In the rows, 128 means zero.
[134 129 135 142 138 131 101 129 116 115 139 143 109 130 142 141 132 139
 179 147 152 144 142 129 124 116 107 128 119 131 107 124 135]  (80)
[127  97 166 138 145 180 137 149 106 136 129 180 103 136 130  83 110 151
 166  90 120 110 123  97 144 109 133 132  95 137 102 107 113]  (103)
[144 105 105 114 146 131 147 164 118 140  68 125 118 135 158 112 106 184
 167 100 122  96 115 111 164 125 108 135 102 139 134 124 109]  (96)
[132 134 137 132 107 153 137 127 143 131 127 116 115 154 110  81 144 135
  71 119 115 135 105 125  97 136 135 149 141 151 148 125 107]  (142)
[128 117 115 122 126 120 135 150 154 138 113 134 131 131 115 104 124 125
 127 147 124 118  80 146 110 148 130 128 132 147 143 122 129]  (103)
[110 120 112 110 115 150 143 131 119 104 144 144 127 159  97  90 110 125
  98 106 118 104 132 132 124 140 100 126 126  91 182 134 124]  (160)
[107 134 110 142 115 131 119 136 139 118 133 122 119 151 115 101 109 132
 138 119 140  98 115 166  91 143 114 120 127 120 136 133 133]  (80)
[111 124 110  86 131 126 156 161 120 111 126 135 116 124 110 126  99 146
 162 105 118 137  77  94 115 128 155 155 132 141 127 121 142]  (163)
[117 156 124  99 143 115  78 193  95 104 160 148 126 104 101 129 113 110
 252 153 221 166 131 144 181 135 105 162 134 118 122  96 157]  (104)
[116 155 161 145 116 109 118 133 160 168 134 102 115 142 113 115 110 111
 104 127 140 123  95 127 103 112 176 147 165 161 123 103 102]  (103)
[139  86 103  88  98 183 167 126 123  73 164 117 115 114  43  67 142 171
 122  98 126 117  63 120 113 163 136 148 106 154 104 179 134]  (80)
[127 130 117 128 115 118 135 138 160 135 115 128  94 161 119  98 105 121
 123 147 114 119 115 135 132 137 138 150 123 157 149 115 114]  (24)
[103  85 139 151 144 107 121 111 117 131 110 117 134 157 145 125 114 118
 117 141  76  78 120 149 184 115 111 117 130 137 120 127 135]  (94)
[138 132 110 132 153 122 121 157 117 134 135 125 159 106 122 118 125 143
 104 117 146 107 152 127 137 142  82  99  86 123 129 160 112]  (80)
[106 123 134 140 137 138 136 161 108 128 117 117 122 122 138 129 121 145
 147  99 106 124 120 139 103 123 129 127 126 116 113 123 145]  (103)
[109 127 150 144 133 126  86 244 136 157 118 128 150 118 130 111  88 155
  71 117 129 134 136 120 147 107 138 139 159 170 160 143 119]  (103)
[122 105 109 147 121 133 164 102 136 139 117 127  93 152 123  96 131 110
 111 169 116 107 111 121 162 102  98 102 108 167 116 121 133]  (96)
[ 63 131 173 140 167  78 106 116 159 162 142 163 188 135 160  79  94  84
 125 148 149  79  84 140 186 119 118 100 154  98 158  99 139]  (24)
[ 93 114 100  92 116 132 175 114 112 112 124 137  81 162 103 112 133 131
 190 126 108 125  93 136  53 110 134 132 128 130  98 127 144]  (103)
[128 133 104 122 146 168 114 151 126 139 111 155 148 127 142 102 113 131
 137 108 126 117 121 118 189 112 107 132 133 112 113 109 132]  (142)
[111 105 133 141 128 131 134 148 147 120 125 167 101 135 136  93 103 113
 116 109  99  80 107 136 102 128 156 126 123 139 124 137 125]  (80)
[127 134 163 118 151 182  91 139 131 136 110 204 126 121 164 106 184  92
 153 184 137 142 157 129 178  58  90 132 183 111  85 106 131]  (96)
[116 111 133 137 133 146 120 152 102 126 110 145 126 137 144 116 121 151
 159 121 132 121 149 127 160 107  95 123 123 125 130 121 139]  (96)
[106 100 140 121 126 129 143 135 108 111 154 146 128 131 106 117 122 116
 164 114 100 119 123 138  89 127 137 132 129 133  93 144 145]  (94)
[116 115 125 133 118 129 131 151 134 118 118 117 115 148 110  87 121 139
 112 121 106  86  90 152 140 132 134 141 128 146 134 135 121]  (142)
[140 124 141 158 133 140 109 130 122 124 145 138 150 116 129 149 128 144
 184 140 140 122 149 116 132  90 102 110 118 118  82 142 132]  (104)
[136 137 120 137 121 149 120 142 129 141 103 132 112 165 132 107 112 169
 188 123 125 128 138 136 117 105 114 134 128 146 133 115 131]  (24)
[ 97 150 142 134 123  94 123 149 119 132 115 142 100 168 135 114 140 104
 137 144 109 123 129 168 100 111 124 131 149 145 135 118 150]  (142)
[102 128 124 133 114 122 122 124 112 143 126  99  95 153 136  94 106 112
 152 107 133 133 152 135  99 114 147 154 165 144 116 109 120]  (94)
[ 92 115 154 129 106  89 153 115 142 133 154 161 113 164 106  73 107 104
 112 129 113 115 134 125  66 126 152 126 126 155 153 143 123]  (24)
[126 115 133 151 139 108 108 135 133 139 131 133 128 127 147 121 106 133
 137 141 131 134 136 133 144 127 126 130 121 156  99 134 136]  (80)
[121 131 147 114 121 148 140 149 126 122 132 118 122 124 125 114 107 159
 112  64 129 127 122 113 123 152 150 148 131 111 153 126 112]  (160)
[129  94 147 143 115 146 133 108 143 127 142 128 120 156 120  91 123 124
  92 144 108 135 101 124  98 131 138 150 139 153 153 128 104]  (119)
[127 144 108 134 107 120 127 165 147 139 104 105  96 150 158 107  72 132
 167  68 126 108 136  93 152 142 130 169 143 110 121  97 105]  (94)
[131 117 123 126 133 136 121 129 124 131 107 122 142 134 129 118 115 145
 124 126 110 126 122 121 152 130 125 145 134 135 128 117 125]  (163)
[122 122 167 134 136 113 135 106 126 140 118 145 121 166 136 121 130 151
 168 133 114 132 138 131 136 139 107 131  94 141 127 112 118]  (24)
[110 159  96 134 127 142 130 207 119 124 122 150 119 123 107 126 115  87
 181 120 121 118 167 140 100 108  87 120 123 104 117 116 134]  (104)
[121 108 135 142 151 161 122 197 115 106 131 101 172  74 138 128 115 178
 100  99 123 149  93 131 118 176 126 139 112 116 149 135 146]  (163)
[140 160 124  96 112 140 147 100 127 110 168 135  81 143 114  89 129  95
 136 102 160 131 109 104  79 125 163 173 145  98 124 123 109]  (119)
[103 137 137 122 111 118 141 156 116 115 144 109 105 155 107  83 105 147
 125  97 143 104 121 130 117 130 117 134 135 120 176 135 122]  (160)
[123 119 134 145 132 158 113 166 140 143 113 155 132 129 125 102  98 134
 173 126 140 113  91 123 212 111 121 123 135 159 117 100 154]  (104)
[153 111 121 137 128 107 116 103 113 124 121 139 101 146 168  90 146 130
 118 152 139 110 169 142 139 112 112 126 126 133 126 164 123]  (119)
[119 126 150 149 135 131 121 147 123 139 127 139 121 145 148  91 133 137
 142 158 153 130 134 134 154 113  81 123 121 138 121 119 135]  (96)
[118 150 126 128 124 121  90 184 139 139  93 161 110 138 143  85 126 102
 164 152 141 129 144 202  86 147 141 153 166 143 140  98 137]  (163)
[ 98  96 112 125 117 130 161  95 104 103 141 113  91 156 130  84 110 115
 125 100 105  99 117 137  84 126 144 144 125 107 134 139 123]  (119)
[130 109 144 137 127 136 122 149 130 135 137 141 148 137 118 113  93 162
 131 105 127 102 146 110 146 114 115 119 120 128 145 142 100]  (160)
[110 118 129 131 122  95 127 154 142 146 112 143 144 164 117 105  92 134
 122 146 107 126 118 139 128 145 119 136 125 166 143 121 132]  (163)
[113 104 122 129 124 150 133 148 125 105 168 143 109 122 124  88  95 126
  90 117 144 122 139 103  92 120 141 134 130 112 172 144 104]  (160)
[130 127 124 122 113 135 135 135 124 108 150 126 123 132  98  89 103 141
 165  98 147  96 110 129 134 132 126 135 133 107 149 129 127]  (160)
[107 162  71 176 135 139 121 190 167 129 129  69 154 130 122 140  96 110
  72 156 117  85 102 180 126 138  77 105 115  89 129 137 140]  (104)
[112 150 127  96 122 125 126 128 125 112 145 121  96 156 101  82 140 126
 129 153 180 124 118 119 120 133 100 148 127 122 147 119  94]  (163)
[108 130 131 129 132 109 126 146 116 128 141 142 131 158  97 139 103 101
  90 139 111 128 127 131 118 119 130 129 121 145 165 127 141]  (104)
[127 139 128 130 120 127 104 124 122 125 122 109 110 164 118  83 134 112
 120 165 159 123 123 141 140 111  99 157 163 125 177 100 114]  (96)
[130 117 124 170 119 153 110 167 122 139 152 110 142 101 140  80  87 134
 108  90 156 131 152 121 157 137 128 130 127 135 137 136 129]  (119)
[125 122 152 138 136 135 116 164 104 142 132 127 122 134 126 110 122 168
 166 123 153 140 151 115 133 112 101 130 107 147 106 130 111]  (103)
[142 132 144 153 133 101 122 163 135 121 125 136 141 143 149 126 137 170
 121 159 140 130 139 135 117 165  64 107  79 130 147 149 130]  (163)
[129 108  87 144 135 148 132 136 125 147 125 123 110 131 145  97  95 118
 141 140 125 122 141 125 153  92 122 127 128 154  96 131 124]  (119)
[135 128 142 136 134 143 133 103 117 134 134 147 132 145 142 146 140 139
 159 131 122 144 126 135 137 120 110 114 115 129 100 131 154]  (119)
[110 109 128 129 138 128 139 125 122 117 138 136 114 148 139 100 127 112
 124 133 114  93 114 128 117 120 108 120 126 115 127 135 126]  (94)
[ 83 110 157 130 135 106 124 150 101 119 137 159 131 150 112 108 103  95
 150 117 101 114 136 143 100 116 135 145 137 122 144 115 137]  (104)
[ 82 141 120  85 156 135 115 107  85 130 134 170 126 145 114  86 132  70
 180 136 155 115 137 158 146  85 124 134 163 100 107 102 153]  (104)
[123 111 158 123 134 110 131 136 139 123 141 133 152 160 125 102 110 181
 116 139 133 120 107  97 122 148  94 144  95 129 132 145  94]  (163)
[128 143 102 142 117 142 154 136 123 146  74 104  48 176 144 141 123 146
 137 116  99 114 145 135  96  94 136 123 112 170 115 119 117]  (104)
[114 135 131 119 155 112 124 112  94 135 104 154 123 133 190 137 163 137
 143 156 131 162 168 129 117  99  98 104 136 124 108 133 165]  (163)
[147  98 152 152 151 159 155  83 117 129 134 122 145 153 173 103 137 217
  45 127 140 147  90  57 123 140  81  90  70 138 180 146 124]  (163)
[126 120 128 111 115 132 135 110 138 122 152 148 112 145 123 118 114 124
 139 125 147 139 103 111  81 120 159 144 143 134 141 133 116]  (119)
[101 152  90  96 136 122 160 183 129 132 156 105 146 132  88  78  81 119
 165  96 135  97  73 140  68 122 132 152 138 109 111 143 126]  (119)
[130 133 121 148 121 108 108 168 155 145 118 145 145 151 118  98  99 113
 104 157 127 107 151 111 167 127  80 124 122 141 157 118  99]  (163)
[118 107 141 143 124 154 149 145 118 117 132 144 118 122 118  96 134 151
 159 122 123 110 122 107 121 112 105 104 108 144 107 135 127]  (163)
---
[108 210 156 172 126 120 121 127 145 109 160  80 158 167 124 128 171 121
 185 123 110 133 195  55 129  97  63 128 153 147  59 104 162]  (99)
[106 150 128  89 153 120 161 117 121  39 143  87 145 119 108 153  95 140
 146 105 158 134 116 111  95 160 169 122 154  67 123 146  96]  (174)
[127 139 124 112 124 125 148 105 144  65 113 127 149 107 114 152 116 138
 142 108 166 104 115 152  94 137 169 136 139  76 131 140  93]  (38)
[ 86 189 176 124 147  88 148 120 139 120 174 110 156 108 144 149 156 110
 113 112 128 136 137  74 127 105 112 148 173 157  96  71 134]  (83)
[ 96 143  88  81 140  86  95  93 120  71 178 157 138  98 111 160  97 125
 108  92 150  85 105 141 115 122 159 145 128 119 136 132  68]  (84)
[151  80 113 144 126 128 111 139 114 173  98 157 119 124 153 108 116 122
 106 152 107 117 110 140 138 135 140 121  98 154 148 116 131]  (187)
[140 154  85 154 128 153  85 144 147  98 123 126 163 149 115 142 135 123
 172 124 115  95 200  92 108 106 118 124  94 119  93 129 126]  (147)
[115 159 142 128 146 108 106 135 120 131 164 113 131 133 126 136 134 119
 126 105 132 130 120  95 129 118 122 135 141 144 103 112 116]  (161)
[117 142 111  93 134 107  85  98 133 135 125 155 103 128 105 121 150 102
 120  92 155 109 126 151 147  99 123 139 124 116 142 114 134]  (147)
[144  59  71 128  99 147 129 141 118 118  87 175 120 110 155 156  83 136
 104 153 135  98 117 200 119 138 182 136  98 113 168 156  91]  (114)
[104 152 146 109 146 117 164 166 118 116 175  93 112 142 128 136 121 126
  91 134  98 190 100  83 129 165 134 126 171 166 118 101 131]  (174)
[124 149 162 137 136 118 134 119 133 137 161 119 164 124 142 119 136 126
 129 142 107 107 144  77 110 142 124 123 129 153  91 105 127]  (167)
[166 117 163 201 110 165 163 176 145 178  79 124 129 165 181 116 157 134
 123 197  91 164 149  99 141 124  89 121 141 184 109  89 176]  (99)
[105 190 133 128 128 107 133 119 142  76 170 119 152 119 114 182 127 137
 125 107 154 130 113 122  88 123 162 149 172 127 121 111  86]  (38)
[109 203 154 171 113 123 147 163 150  98 171  97 162 133 153 174 156 119
 142 121 136 125 168  56  92  87  74 168 169 162  42  90 131]  (161)
[130 149 120 126 132 136 113 147 134 143 160  91 129 161 114 109 146 129
 116 141  90 163 150  83 140 151 112 111 118 157  92 117 150]  (147)
[117 183 181 152 149 124 157 119 138  92 133  85 168 133 133 144 121 127
 151 140 149 133 148  63  71 137 122 123 165  99  99 103 137]  (167)
[114 188 153 148 130 128 125 157 133 126 173  85 132 175 119 129 141 113
 129 114 108 169 137  64 118 141  85 126 158 162  99 112 147]  (167)
[128 115  80 149 135 145  90 138 116 114 123 115 142 157 111 123 116 123
 161 123 111 127 157 111 129 139 143 105  81 110 122 160 116]  (114)
[122 136 165 122 134 109 167 117 128 110 116 115 124 123 148 118 128 132
 118 142 137 142 104 120 128 140 131 119 155 116 134 102 135]  (99)
[103 177 122 133 163 111  85  83 140  72 138 120 156 130  96 145 137 117
 172 100 164  83 163  93 107  90 120 130 128  86 105 126 116]  (84)
[141  89 138 109 139 129 138  99 112 177  93 133  85 135 104  84 130 122
  91 148 124 166  72 167 173 175 150  97 123 112 180 147 145]  (38)
[116 155 108 138 127 128 110 129 128  88 163 113 151 139 107 143 130 125
 158 118 114 106 154 101 113 111 116 140 121 128  93 114 113]  (143)
[150  89  94 163 116 147 107 137 105 161 103 116 136 152 132  92 101 136
 142 176  72 119 163 107 132 156 117  93  79 132 118 154 148]  (187)
[142 103  96 105 131 139 111 106 129 110  96 134 130 125 111 107 119 122
 141 132 134  95 151 143 129 139 137 111  89  80 130 149 130]  (147)
[139 143 126 122 136 141 116 145 135 143 147  91 125 162 116 108 145 123
 118 145  97 174 148  89 137 154 111 109 125 149  99 117 158]  (147)
[117 124 107 108 133 120 120 129 134  83 106 160 135 104 149 173 113 122
 127  96 179  79 116 167 120  99 171 152 135  91 158 120  84]  (83)
[143 130 106 140 102 154 108 161 129 136 115 142 106 166 130 133 129 117
 129 123 131 113 133 142 129 122  98 135 126 135 132 134 137]  (167)
[127 164 136 138 110 134 121 161 146 126 143 136 117 148 147 178 132 126
 107 124 155 125 118 137 102 110 123 158 170 158 126 100 119]  (167)
[106 147 119 136 140 107 112 135 122 139 192 117 137 138 125 124 124 124
 100 150  71 140 140  71 140 141 105 123 128 185  90 109 129]  (84)
[100 136 138 114 150 108 138 132 111 122 184  71 127 148 113 110 121 125
  99 130  93 195 101  86 141 185 144 103 130 145 116 131 126]  (114)
[107 140 127 107 129  87 101  96 123 117 153 158 116 113 139 150 128 130
 113 115 155  86 102 166 140 108 159 142 142 141 149 106  92]  (99)
[132 180 104 175  83 147  78 135 154 166 114 170 138 157 109 134 196 123
 177 132  99  56 207 119 137  49  62 145 126 159  71 102 156]  (38)
[ 98 172 108  85 132  88 122 112 125  26 168 125 159  85 119 187  87 126
 139  63 179  77 123 126  78 117 156 157 150  74 108 132  52]  (161)
[100 174 137  84 144  95 115 101 130  59 171 122 138 118 115 158 115 121
 134  75 184  91 101 129  89 128 160 145 156  88 131 120  81]  (167)
[ 99 208 121 137 127 100  65 135 135 110 208 133 147 133 127 185 155 120
 141  73 153  95 151 103 111  66 122 173 155 181  84 105  90]  (161)
[ 83 170 158  64 174  69 142  85 133  48 184  94 142  94 110 140 107 122
 104  94 159 143  84  96  92 157 179 127 156  92 135 102  87]  (147)
[151 108 126 174 105 167 120 150 130 213  73 134 116 171 143  89 171 117
 140 171  83 129 189 116 182 104  62 113 105 156 106 125 201]  (83)
[105 157 134 126 152 111 120 129 113 111 175  88 135 147 113 126 103 121
 121 123 115 145 117  80 114 172 134 107 132 123 122 130 112]  (167)
[141 111  98  87 114 124  93  99 146 111  95 194 121  98 130 153 136 119
 123 107 186  51 129 199 117  82 157 158 115 103 147 116 107]  (147)
[116 131 153  95 150  92 142 104 137  62  97 165 110  90 159 170 115 117
 111  96 226  90  59 190 103  98 190 160 174  82 186  83  82]  (99)
[119 163 180 123 143 106 163 160 127 146 190  87 138 120 156 142 135 133
  78 141 109 187  98  73 120 153 124 139 177 187  84  81 127]  (161)
[134 128  92 137 111 142  83 152 124 136 152 144 101 161 116 157 137 126
 120 126 126 117 117 165 142 101 123 153 126 167 134 114 115]  (143)
[152 112 146 162 111 150 132 107 135 158  49 140 119 148 146 106 150 136
 161 173 143 100 163 145 141 100 101 112 122 104 128 126 174]  (99)
[122 127  82  89 138 131  83 150 108 112 145 142  84 160  98 146 124 127
 125  85 145 129  86 165 158 129 155 127 127 129 164 148  99]  (174)
[119 143 180 127 162 123 139  88 112 189 114 102  99 157  98  76 172 116
 132 154 111 174 132  84 175 142 101  93 141 132 129 124 194]  (174)
[101 183 185 115 155  97 167 109 122  91 153  60 146 123 114 122 123 121
 131 106 146 172 121  59 104 148 105 122 170  92  88 115 140]  (161)
[110  81 154  97 169  96 165  69  96 146 110 102 130  97 114  61 113 106
 104 152 113 163  92 104 146 189 145  79 103  77 146 133 142]  (114)
[125 165 118 127 140 131 106 157 153  95 138 123 132 140 127 163 138 116
 122 109 153 137 130 108 102 107 137 143 146 137 121  92 117]  (147)
[125 116 144 148 149 124 128  94 131 127  79 133 152 114 124 113 135 112
 157 133 143 110 150 113 119 116 135 114 103  89 128 126 141]  (114)
[115 161 161 125 158 112 132 131 128 101 148 103 140 141 124 129 119 118
 126 112 137 139 101  76 101 153 136 115 144 115 128 105 111]  (167)
[150 123  97 120 126 148 100 122 152  88  67 167 131 123 123 156 127 115
 147 105 188  84 145 165  99  90 147 144 113  81 151 122 116]  (147)
[123 163 124 154 136 136 118 119 127 127 136  86 136 166  88 111 142 129
 154 127 110 157 144  97 135 150 116 105 125 112 110 148 141]  (38)
[121 177 112 154 125 151  93 123 135 114 110 114 136 171  90 144 157 126
 200 113 142  97 202 102 126  82  88 127 128 105  89 145 157]  (174)
[101 183 188 114 148  99 139 123 142 134 171 119 112 130 132 164 167 115
  99 117 151 160  98 113 121 101 119 157 208 183 122  72 137]  (174)
[154  99  88 153  87 149  77 145 120 206  92 163  98 158 133 102 150 112
 129 141 100 100 160 161 170  95  77 133  95 171 121 131 173]  (187)
[ 68 218 177  97 185  58 101  82 131  68 215  95 153 119  99 153 132 101
 138  58 172 115  96  63  99 128 148 136 165 113 116  95  83]  (167)
[112 149 124 127 129 111 117  98 116 107 128 104 125 152 113 102 134 127
 161 116 128 120 144 116 145 130 107 110 125  96 118 139 136]  (99)
[113 123  97  78 137 110  98 110 114  73 151 139  96 123 102 165 103 128
 113  91 182 107  66 197 123 122 181 151 138  94 174 127  74]  (143)
[133 133 179 177 127 147 159 137 145 178  88 112 126 141 153 127 165 115
 118 176 132 172 145 114 126 107 101 134 156 156 113  93 193]  (114)
[119 154 128 134 131 130 125 136 138 109 155 110 141 143 129 146 126 142
 119 147 120 134 139  96 114 126 118 131 145 148  94 116 131]  (84)
[ 85 216 153 128 167  90  91 107 141  67 206  94 151 139  93 165 163 116
 160  71 158 129 122  74 100  86 130 155 158 140  98  79  98]  (143)
[136 122 169 158 152 118 124 117 114 189 106 106 124 145 130  75 148 110
 121 157 101 160 117  79 146 139  98  99 121 148 125 100 177]  (187)
[126 122 165 111 155 129 178 195 125 163 160  87  84 155 146 128 130 128
  40 155  88 252  55  87 149 196 145 116 177 210 143  85 139]  (174)
[171  66 123 138 106 153 147 125 109 181  59 151 125 121 146  85 116 126
 125 172 105 109 148 135 145 143  98 109  92 108 115 147 158]  (161)
[108 156 112  87 158 108  72  85 129  67 129 130 110 135  76 149 142 115
 166  56 207  88  95 164 124  85 154 146 128  62 151 120  92]  (143)
[128  88 121 116 123 121 139 110 119 156  93 158 126 106 151 110 125 115
 110 147 119  96 135 143 156 128 130 122 108 115 141 124 132]  (83)
[109 125 169  98 169 104 182 112 108 121 167  80 143 113 125 101 115 137
  98 153  93 179 100  68 126 197 157  97 146 136 113 115 125]  (174)
[142  60 176 137 137 132 180 116 119 203  66 144 101 104 167  96 133 119
  68 199 130 171  82 158 143 150 147 116 135 141 167 101 172]  (114)
[130 135 138 166 127 137 120  97 128 124  84 116 141 148 129 109 137 133
 182 154 137  89 178 120 134 106 107 108 116  89 115 137 157]  (99)
